Below is a small trained network, with its code and all its weights. Each question gives an input and a target symbol and asks what happens when units are switched off, that is, made to give their printed mean instead of their output.

import numpy as np


def w(rows, s, z=0):
    codes = np.array(rows[::2]) - 128.0
    scale = np.full(codes.shape[1], s)
    scale[-1] = z or s
    return codes * scale


def f(y):
    return y / 2 * (1 + np.tanh(0.7978845608 * (y + 0.044715 * y**3)))


def softmax(a):
    e = np.exp(a - a.max(-1, keepdims=True))
    return e / e.sum(-1, keepdims=True)


def log_softmax(a):
    a = a - a.max(-1, keepdims=True)
    return a - np.log(np.exp(a).sum(-1, keepdims=True))


def net(x, mask):
    ids = ['αγδεζθλμξπτφψω'.index(c) for c in x.split()]
    T = len(ids)
    res = E[ids] + P[:T]
    u = 0
    for l in range(3):
        q, k, v = (res @ M[l].T for M in (Q, K, V))
        z = softmax(np.where(np.tri(T) > 0, q @ k.T / 4**0.5, -1e9)) @ v
        res = res + np.where(mask[u], z, O[l][:, -1]) @ O[l][:, :-1]
        u += 1
        y = f(res @ A[l][:, :-1].T + A[l][:, -1])
        res = res + np.where(mask[u : u + 4], y, B[l][:, -1]) @ B[l][:, :-1]
        u += 4
    return log_softmax(res[-1] @ U[:, :-1].T + U[:, -1])


Q, K, V, O, A, B = {}, {}, {}, {}, {}, {}
E = w([
[169,72,189,141,88,122,106],'α',
[140,157,104,108,112,87,175],'γ',
[249,89,33,170,65,166,145],'δ',
[145,133,119,28,182,101,133],'ε',
[163,142,73,141,182,131,106],'ζ',
[100,139,118,187,186,101,164],'θ',
[121,77,137,172,187,163,125],'λ',
[159,126,170,114,155,99,83],'μ',
[124,135,172,131,185,107,103],'ξ',
[44,180,130,95,239,105,73],'π',
[104,111,110,132,103,112,175],'τ',
[6,136,166,33,170,111,75],'φ',
[104,117,145,136,117,124,146],'ψ',
[199,78,107,39,204,189,114],'ω',
],0.019)
P = w([
[84,56,41,64,121,112,80],'0',
[151,211,153,161,100,142,43],'1',
[135,106,202,106,140,231,218],'2',
[50,60,113,123,158,44,102],'3',
[162,215,155,164,90,144,38],'4',
[83,126,40,34,80,252,109],'5',
[71,64,122,109,177,67,127],'6',
[153,220,142,149,63,164,25],'7',
[112,120,88,68,72,244,146],'8',
[86,100,41,88,205,113,109],'9',
],0.011)
Q[0] = w([
[159,120,244,181,132,162,142],'L0H0',
[75,92,88,159,70,251,208],'L0H0',
[193,13,73,147,111,132,124],'L0H0',
[91,50,142,142,203,112,253],'L0H0',
],0.0069)
K[0] = w([
[32,3,157,166,123,124,33],'L0H0',
[101,70,41,159,96,229,144],'L0H0',
[198,104,108,163,74,136,110],'L0H0',
[64,67,99,140,185,20,237],'L0H0',
],0.0074)
V[0] = w([
[225,2,109,131,167,74,168],'L0H0',
[163,108,37,43,130,62,189],'L0H0',
[213,133,27,56,122,227,219],'L0H0',
[68,195,147,134,63,176,162],'L0H0',
],0.0037)
O[0] = w([
[116,58,88,170,41,142,143,192],'L0H0',
[76,119,85,124,135,89,149,211],'L0H0',
[143,151,174,130,247,114,142,254],'L0H0',
[109,114,161,139,99,74,167,74],'L0H0',
],0.012,0.0028)
A[0] = w([
[48,152,130,54,115,77,252,119],'L0N0',
[53,65,55,138,74,238,209,253],'L0N1',
[63,219,191,254,92,148,58,68],'L0N2',
[108,131,43,125,89,187,223,142],'L0N3',
],0.0064,0.0037)
B[0] = w([
[191,88,104,222,216,202,81,201],'L0N0',
[133,182,125,81,239,98,74,253],'L0N1',
[1,188,136,157,110,252,187,163],'L0N2',
[76,157,174,43,83,140,97,191],'L0N3',
],0.0092,0.0055)
Q[1] = w([
[26,90,87,150,134,31,111],'L1H0',
[141,72,203,171,120,159,169],'L1H0',
[105,99,157,4,147,141,127],'L1H0',
[214,157,255,76,197,125,232],'L1H0',
],0.0077)
K[1] = w([
[71,88,85,193,166,74,164],'L1H0',
[107,67,60,144,102,129,19],'L1H0',
[109,80,254,23,166,97,118],'L1H0',
[172,97,60,99,146,148,54],'L1H0',
],0.008)
V[1] = w([
[139,204,225,196,69,84,83],'L1H0',
[250,225,131,2,105,79,174],'L1H0',
[77,170,121,90,213,200,179],'L1H0',
[131,111,143,115,236,99,61],'L1H0',
],0.0049)
O[1] = w([
[248,170,95,7,141,182,141,31],'L1H0',
[89,57,162,192,162,149,108,127],'L1H0',
[46,95,63,180,105,142,69,244],'L1H0',
[150,228,139,75,2,129,105,254],'L1H0',
],0.0066,0.0064)
A[1] = w([
[134,169,138,128,139,254,49,175],'L1N0',
[133,159,96,198,189,185,143,53],'L1N1',
[226,246,198,72,203,178,135,158],'L1N2',
[84,120,198,72,118,38,92,255],'L1N3',
],0.0086,0.0048)
B[1] = w([
[170,81,195,141,120,145,150,254],'L1N0',
[75,70,12,168,62,169,98,156],'L1N1',
[103,136,146,144,143,78,75,188],'L1N2',
[130,132,34,130,210,156,121,193],'L1N3',
],0.011)
Q[2] = w([
[199,146,60,173,55,131,52],'L2H0',
[216,176,116,254,131,78,207],'L2H0',
[184,104,76,135,56,102,193],'L2H0',
[79,102,159,150,181,128,141],'L2H0',
],0.0061)
K[2] = w([
[208,57,108,224,147,43,157],'L2H0',
[103,116,73,180,67,73,29],'L2H0',
[211,204,202,253,129,94,91],'L2H0',
[121,33,148,167,171,107,129],'L2H0',
],0.0058)
V[2] = w([
[203,2,112,52,158,93,119],'L2H0',
[85,107,227,204,162,154,84],'L2H0',
[86,134,102,102,41,107,178],'L2H0',
[82,73,174,74,188,148,140],'L2H0',
],0.0067)
O[2] = w([
[76,99,68,150,125,72,147,169],'L2H0',
[186,128,38,143,200,112,123,183],'L2H0',
[125,36,118,156,129,61,117,2],'L2H0',
[186,143,153,118,2,101,97,183],'L2H0',
],0.0071,0.0077)
A[2] = w([
[49,254,113,85,146,97,91,254],'L2N0',
[161,104,144,137,117,93,70,90],'L2N1',
[100,184,135,188,68,76,46,139],'L2N2',
[105,99,37,99,187,110,69,252],'L2N3',
],0.0081,0.0044)
B[2] = w([
[179,64,112,104,78,114,137,204],'L2N0',
[119,135,161,101,120,9,34,133],'L2N1',
[132,216,100,60,125,95,111,155],'L2N2',
[94,122,170,149,169,126,178,250],'L2N3',
],0.014,0.018)
U = w([
[66,97,148,14,185,54,156,158],'α',
[163,140,116,180,190,146,149,253],'γ',
[62,210,194,175,133,183,244,179],'δ',
[47,143,61,157,100,179,130,124],'ε',
[45,209,188,93,146,177,158,131],'ζ',
[122,84,211,142,78,122,166,126],'θ',
[145,118,107,99,85,185,169,165],'λ',
[60,167,176,82,160,104,115,22],'μ',
[76,35,105,119,108,123,12,65],'ξ',
[149,87,82,60,129,206,90,12],'π',
[112,32,81,162,51,174,84,128],'τ',
[179,157,74,93,90,128,156,207],'φ',
[28,116,98,58,101,182,70,71],'ψ',
[11,165,13,131,148,118,2,48],'ω',
],0.0074,0.0041)

Each question gives the input, a string of symbols that net reads in full, and the target symbol t.
The units are the heads (4 rows each of Q, K, V and O) and the neurons (one row each of A and B). Each row of codes is followed by its name. A weight is (code - 128) times the scale printed after its matrix; where a second scale follows, it is the last column's (O, A, B and U).
mask holds one flag per unit, layer by layer, with each layer's heads first. A switched-off unit (its flag False) gives its mean, the last column of its rows in O or B, instead of its output. The means were averaged over made-up inputs and are rounded, as every weight is.
A unit's drop is (log p(t) with every unit on - log p(t) with that unit switched off) / (log p(t) with every unit on - log p(t) with every unit switched off).
The circuit of an input: a set's keep is (log p(t) with only the set's units on - log p(t) with every unit switched off) / (log p(t) with every unit on - log p(t) with every unit switched off). Starting from the 12 units with the biggest drops (on a tie, the unit counted first), units are removed one at a time, each time the one whose removal leaves the highest keep (on an exact tie, the one counted first), for as long as the keep stays at least 0.8.
circuit, biggest first: the units of the circuit, biggest drop first
most important unit: the unit with the biggest drop
top k neurons: the k neurons with the biggest drops, biggest first
k most important neurons of layer l: the k neurons of layer l with the biggest drops, biggest first
input λ γ γ γ δ, target γ: 2 most important neurons of layer 0 -> (L0N1; L0N2)
input π ε ζ δ γ, target φ: circuit, biggest first -> (L2N3; L2N2; L2N0)
input γ π τ, target γ: most important unit -> L0N0
input γ γ ψ γ τ α α μ, target μ: top 3 neurons -> (L1N2; L1N0; L2N1)
input λ τ δ π ω μ γ λ, target τ: top 2 neurons -> (L1N0; L1N1)
input δ δ ω α δ γ γ γ, target φ: circuit, biggest first -> (L2N0; L2N2)
input φ ξ ζ, target φ: circuit, biggest first -> (L2N3; L1N3; L2H0)
input δ ω δ ε ξ ω λ α δ, target ω: top 2 neurons -> (L0N1; L0N3)
input γ λ γ π α ζ μ ζ, target ω: circuit, biggest first -> (L1N1; L2N2)
input ξ γ γ γ μ δ γ ω, target ξ: circuit, biggest first -> (L2N1; L1N0; L1N2)
input τ φ ω δ α α ζ μ, target μ: 3 most important neurons of layer 1 -> (L1N2; L1N0; L1N3)
input ε τ δ δ μ ψ δ δ, target γ: 2 most important neurons of layer 0 -> (L0N1; L0N3)
input γ ω α δ γ τ, target α: circuit, biggest first -> (L0N1; L2N3; L2N0)
input τ γ γ δ τ δ ζ τ ξ δ, target δ: top 2 neurons -> (L2N3; L2N0)
input α μ ξ, target α: circuit, biggest first -> (L1H0; L1N2; L2N0)
input γ ω ξ α φ γ α λ, target τ: circuit, biggest first -> (L1N0; L0N2; L1N1)
input λ ξ α δ φ, target π: top 2 neurons -> (L0N2; L2N3)
input α δ ζ, target α: most important unit -> L1N2
input γ λ α γ α α, target α: top 2 neurons -> (L0N0; L0N1)
input δ ε ζ ξ θ λ π α, target θ: top 2 neurons -> (L1N0; L0N2)
input φ α ε τ α γ δ θ γ λ, target α: top 2 neurons -> (L0N0; L2N3)
input α γ γ, target α: top 3 neurons -> (L1N2; L0N2; L2N2)
input ω γ γ, target ω: top neuron -> (L0N0)
input γ α α λ δ θ δ ε, target α: 2 most important neurons of layer 0 -> (L0N2; L0N0)
input ζ α μ α, target γ: top 2 neurons -> (L1N3; L1N2)
input γ ζ α ζ γ λ, target α: top 2 neurons -> (L0N1; L1N2)
